data =
[[-21   4  14   8 -13   0]
 [ 16 -19  14 -12 -13  -2]
 [ -2   4  -7  -1   9 -20]
 [-15  -9  -2  -2  18  11]
 [ -3   6   4   3   5 -33]
 [-18  15  -6   2  -8   8]]
Rows and columns are numbered from 0.
The entry in row 2 and column 0: -2
The top entry of the column that holds the largest entry?
Answer: -13
The entry in row 1 and column 0: 16
The entry at row 2, column 1?
Answer: 4
The entry just right of the largest entry -> 11
The entry in the top-right corner?
Answer: 0
The entry in the top-left corner?
Answer: -21
The entry just right of -1 is 9
The entry in row 0 and column 2 -> 14
The entry directly below -1?
Answer: -2
The entry directly below 18 -> 5
The entry just right of -19?
Answer: 14
The entry just left of 11?
Answer: 18
The bottom-left entry?
Answer: -18
The bottom entry of the column that holds the smallest entry?
Answer: 8
The entry at row 2, column 2 -> -7

A = -295,935,194,413,-160,-841,319,211,4,-43,-307,83,27,285,-449
Report the entry just left of -307.
-43
The entry just left of the smallest entry: -160

array([ 0.6,  0.0,  0.1,  0.1,  0.9,  0.7,  1.1, -1.2, -0.4])
Give the entry just left of -1.2.
A: 1.1
The entry just left of the largest entry is 0.7
Give the entry just left of 0.9.
A: 0.1

Read these off the row that follows.
1) Read off the entry just left of -10.07.
2) Read off the smallest entry.
[ 18.09   6.23 -10.07  -5.43 -12.72   3.04]
1) 6.23
2) -12.72

x =
[[ 22 -13 -40   0]
 [ 28   7 -27  -7]
 [  8   1  13   5]
 [  0 -20   5   7]
 [ -2 -33   4   7]
 [-19 -24   4  18]
 [ 24 -10 -10   0]
 [  1   0  14   3]
 [  4  25  -7 -12]
 [ -5   8  -6  -1]
 [ 16  25  -7   1]]
Which number is the entry directly below the largest entry?
A: 8
The smallest entry in the last row is -7
The entry just right of -24 -> 4
The first entry of the largest entry's row: 28
The fourth entry in reading order -> 0
The bottom-left entry: 16
Which number is the 1st entry in reading order?
A: 22
The last entry, reading row by row is 1
Which number is the last entry of the largest entry's row?
A: -7
Which number is the minimum?
A: -40
Which number is the 3rd entry on the main diagonal?
A: 13
The 3rd smallest entry is -27
Which number is the entry just right of -33?
A: 4
The second smallest entry -> -33
The second entry in reading order -> -13
The entry directly above -2 is 0
Which number is the smallest entry in the last column?
A: -12

0.424	-0.216	0.280	1.424	0.406	-0.712	-0.509	0.486	0.920	0.570	0.852	-1.461	0.774
What is the entry just left of -1.461?
A: 0.852
What is the entry at the centre?
A: -0.509
What is the largest entry?
A: 1.424
What is the median entry?
A: 0.424
The minimum -> -1.461

arr =
array([[ 24,  -3,  -8,  -2,  -4,  -9,  11,   5, -12,  -9, -30,   0, -14],
       [ -7, -10,   3,  13,  -6, -17,  18, -14,  13,  -9,  11,   0,  20],
       [ -6,  -6,  -3,  13,  -1,   2,  16,   7,  15, -13,  15,  -8,   1],
       [  0,   2, -16,   2, -13, -11,  -2,  10,   6,  21,  14,   3,  -1],
       [ -3, -12,  19,  -3,  -5, -12,   2,   3, -14, -19, -17,  -3,  -6],
       [-11,   8,  -3,   3,  10,   8, -13,  -8,   2,  12,  -7,  -8,  -8],
       [  9,  -7, -15, -13,  -6,   5,   5,  10,   6, -12,   3,  15,  -3],
       [  6,  -3, -17, -10, -13,  -7, -23,  -9,  -3,  33,   1, -15, -17],
       [ 14, -10,   7,  -5,  -7,   6,  -6,   0, -11,   3, -14,  -5,  -8]])
The fifth entry, reading row by row is -4
The smallest entry in the first row: -30
The top entry of the column that holds the largest entry is -9
Which number is the entry just left of 21? 6
Which number is the bottom entry of the column that holds the largest entry? 3
The smallest entry in the last column -> -17
The entry just right of the centre entry: 3
Which number is the 3rd largest entry? 21
The smallest entry in the first column: -11
The third smallest entry: -19
Which number is the 2nd smallest entry? -23
The smallest entry in the last row: -14
The entry directly below the smallest entry: 11
Which number is the top-right entry? -14
Which number is the largest entry? 33
Which number is the entry just left of 12? 2
Which number is the entry just right of the largest entry? 1
The entry just left of the largest entry: -3
Which number is the entry in the bottom-left corner? 14
Which number is the entry directly below -16? 19
The top-left entry -> 24
The entry at the centre: 2
The 2nd entry on the main diagonal: -10
Which number is the 2nd entry on the diagonal from the top-right corner? 0
Which number is the last entry, reading row by row? -8
The entry just right of the smallest entry is 0
Which number is the entry directly below the centre entry? -13
The first entry of the largest entry's row -> 6
The second entry, reading row by row -> -3
Which number is the entry directly above the centre entry? -2

Questions about the table below. Indices start at 0.
1) Find the entry directly below -5.
2) Find the entry in row 0 and column 2.
3) Find the entry just left of 10.
4) Find the entry in the bottom-right corner.
5) Find the entry in row 1 and column 0.
6) Find the entry at row 2, column 0.
7) Find the entry directly below the centre entry.
8) Find the entry in row 0 and column 0.
9,-5,20,4,23
8,13,-23,-2,14
13,-6,33,6,27
12,9,-16,0,18
9,13,3,1,19
6,2,-7,-1,14
13,8,32,6,26
9,2,10,3,20
11,3,31,4,24
13,12,28,4,23
6,12,-22,0,15
8,5,-17,-2,16
13,9,33,6,27
1) 13
2) 20
3) 2
4) 27
5) 8
6) 13
7) 10
8) 9

[ 37 -23   2 -37  -3 -34  25  -5  -8   3   6 -10  -3 -14]
The entry just right of the smallest entry -> -3
Report the entry just right of -5.
A: -8
The entry just right of -34 is 25

grid =
[[4350 4674 4798 5971 4496 4861 4540 5174 5545 2792 8218 5710 5924 4181
  5492]
 [4179 4652 4990 6002 4729 4992 4457 5348 5453 2886 7983 5494 5799 4063
  5633]
 [4283 4711 4843 5989 4699 4962 4594 5450 5406 2957 8114 5764 5775 4112
  5653]
 [4039 5253 4821 5628 4850 4932 4286 5575 5655 3140 7838 5516 6188 4167
  5149]
 [4226 4558 4811 5938 4376 4915 4694 5296 5374 2616 8262 5781 5710 4117
  5618]
 [4068 5288 4845 5653 5012 4845 4351 5650 5646 3169 7772 5499 5938 4043
  5356]
 [4335 4698 4793 5942 4637 5053 4512 5170 5440 2807 8137 5632 5913 4064
  5613]
 [4207 4732 5090 6237 4565 5112 4617 5737 5407 3232 7745 5689 5845 3629
  5784]
 [3939 5417 4857 5795 4613 4761 4183 5393 5692 3121 7761 5354 5695 4163
  5157]
 [4257 4745 5052 6113 4672 5015 4541 5836 5612 3138 7818 5791 5670 3737
  5891]
 [3891 5209 4805 5603 4865 4851 4302 5538 5604 3199 7899 5593 6104 4087
  5182]
 [4235 4684 4840 5919 4596 4838 4497 5235 5334 2703 8132 5588 5897 4132
  5638]
 [4272 4613 4963 5999 4819 4998 4516 5864 5295 3212 7793 5811 5654 3748
  5820]]
The entry just left of 5689?
A: 7745
The centre entry -> 5170
The entry just left of the largest entry -> 2616
The entry just left of 5791: 7818
The entry just left of 2807 is 5440
The entry just left of 5356: 4043
The entry just right of 5603?
A: 4865
The entry just right of 4350 -> 4674
The entry just right of 4990: 6002
The entry just left of 5618 is 4117
The entry just left of 5845?
A: 5689
The entry just left of 5764 is 8114
The entry just right of 4761?
A: 4183
The entry just left of 5603 is 4805

Questions about the grid below.
1) Read off the entry directly below the largest entry.
2) Read off the fourth-last entry, reading row by row.
3) Read off the last entry, reading row by row.
4) Read off the third entry on the diagonal from the top-right corner.
5) Read off the entry just left of 18.
6) Read off the entry in the bottom-left corner.
7) Read off the entry just left of -19.
8) Read off the third entry on the main diagonal.
[[ 24  10 -16   9 -16   9   2   1 -10]
 [ -2 -16   1 -10  17  -4  18   4   2]
 [-11 -40 -19 -18 -18 -31 -31  -4  11]]
1) -2
2) -31
3) 11
4) -31
5) -4
6) -11
7) -40
8) -19
